Below are the code and all the weights of a small trained network. Each question names an input and a class and asks about switching units off, where a switched-off unit gives its printed mean instead of its output.

import numpy as np


def w(rows, s, z=0):
    codes = np.array(rows[::2]) - 128.0
    scale = np.full(codes.shape[1], s)
    scale[-1] = z or s
    return codes * scale


def norm(h):
    return h / np.sqrt((h * h).mean(-1, keepdims=True) + 1e-5)


def f(y):
    return y / 2 * (1 + np.tanh(0.7978845608 * (y + 0.044715 * y**3)))


def log_softmax(a):
    a = a - a.max(-1, keepdims=True)
    return a - np.log(np.exp(a).sum(-1, keepdims=True))


def net(x, mask):
    res = np.array(x, float).reshape(1, 2) / 4 @ E
    u = 0
    for l in range(4):
        y = f(norm(res) @ A[l][:, :-1].T + A[l][:, -1])
        res = res + np.where(mask[u : u + 3], y, B[l][:, -1]) @ B[l][:, :-1]
        u += 3
    return log_softmax(norm(res)[-1] @ U[:, :-1].T + U[:, -1])


A, B = {}, {}
E = w([
[122,222,8,1],'x0',
[241,151,68,52],'x1',
],0.0095)
A[0] = w([
[149,133,170,178,241],'L0N1',
[238,167,24,146,1],'L0N2',
[92,151,16,2,126],'L0N3',
],0.006,0.0056)
B[0] = w([
[145,45,161,155,244],'L0N1',
[165,196,36,168,142],'L0N2',
[126,60,253,140,255],'L0N3',
],0.015,0.0047)
A[1] = w([
[205,77,112,77,4],'L1N1',
[187,44,116,113,101],'L1N2',
[216,75,2,135,135],'L1N3',
],0.013,0.004)
B[1] = w([
[75,5,45,168,206],'L1N1',
[141,201,199,169,255],'L1N2',
[7,157,123,139,204],'L1N3',
],0.015,0.0055)
A[2] = w([
[255,181,231,184,9],'L2N1',
[182,86,170,75,72],'L2N2',
[80,51,121,207,21],'L2N3',
],0.0093,0.0012)
B[2] = w([
[180,194,224,7,216],'L2N1',
[248,171,249,58,156],'L2N2',
[11,169,93,144,255],'L2N3',
],0.011,0.0068)
A[3] = w([
[199,174,110,209,2],'L3N1',
[114,97,98,6,87],'L3N2',
[215,155,132,88,45],'L3N3',
],0.012,0.0057)
B[3] = w([
[188,146,162,253,44],'L3N1',
[142,84,209,128,253],'L3N2',
[118,122,103,232,211],'L3N3',
],0.013,0.0013)
U = w([
[135,61,202,87,254],'0',
[3,49,102,182,160],'1',
[120,203,177,77,219],'2',
[193,141,77,161,2],'3',
[177,191,80,120,2],'4',
[205,203,52,145,2],'5',
[134,138,47,158,2],'6',
[172,206,67,108,2],'7',
],0.015,0.0077)

Each question gives the input, the list of numbers given to net, and the class t.
The units are the neurons (one row each of A and B). Each row of codes is followed by its name. A weight is (code - 128) times the scale printed after its matrix; where a second scale follows, it is the last column's (A, B and U).
mask holds one flag per neuron, layer by layer. A switched-off neuron (its flag False) gives its mean, the last column of its row in B, instead of its output. The means were averaged over made-up inputs and are rounded, as every weight is.
A unit's drop is (log p(t) with every unit on - log p(t) with that unit switched off) / (log p(t) with every unit on - log p(t) with every unit switched off).
The circuit of an input: a set's keep is (log p(t) with only the set's units on - log p(t) with every unit switched off) / (log p(t) with every unit on - log p(t) with every unit switched off). Starting from all 12 units, units are removed one at a time, each time the one whose removal leaves the highest keep (on an exact tie, the one counted first), for as long as the keep stays at least 0.8.
circuit, biggest first: the units of the circuit, biggest drop first
unit that matters most: the unit with the biggest drop
k most important neurons: the k neurons with the biggest drops, biggest first
drop when u is switched off: that unit's drop, to one decimal
input [4,-2], class 0: 2 most important neurons : [L1N2; L2N3]
input [8,-8], class 0: circuit, biggest first : [L1N1; L2N3; L1N2; L3N2]
input [1,4], class 1: circuit, biggest first : [L1N1]
input [-2,-2], class 2: circuit, biggest first : [L1N1; L0N3]
input [-2,2], class 2: circuit, biggest first : [L1N2; L0N3]
input [-2,-3], class 2: 2 most important neurons : [L1N1; L1N3]
input [8,8], class 0: 4 most important neurons : [L0N3; L3N2; L2N3; L0N1]
input [0,-3], class 2: circuit, biggest first : [L1N1; L0N3]
input [-2,1], class 2: circuit, biggest first : [L1N2; L0N3]
input [5,3], class 0: 2 most important neurons : [L0N3; L1N1]
input [-3,1], class 2: 3 most important neurons : [L2N1; L0N3; L1N2]
input [5,6], class 1: 4 most important neurons : [L1N1; L0N2; L1N3; L2N1]
input [-6,7], class 1: circuit, biggest first : [L0N3; L1N3]
input [8,-4], class 0: unit that matters most : L1N2
input [2,4], class 1: 3 most important neurons : [L1N1; L0N2; L0N1]
input [6,2], class 0: 2 most important neurons : [L0N3; L1N1]
input [5,-1], class 0: 2 most important neurons : [L1N2; L2N3]
input [2,5], class 1: 2 most important neurons : [L1N1; L0N2]
input [4,3], class 0: 2 most important neurons : [L0N3; L1N3]
input [0,4], class 1: drop when L1N1 is switched off : 0.4
input [3,7], class 1: drop when L1N1 is switched off : 0.7
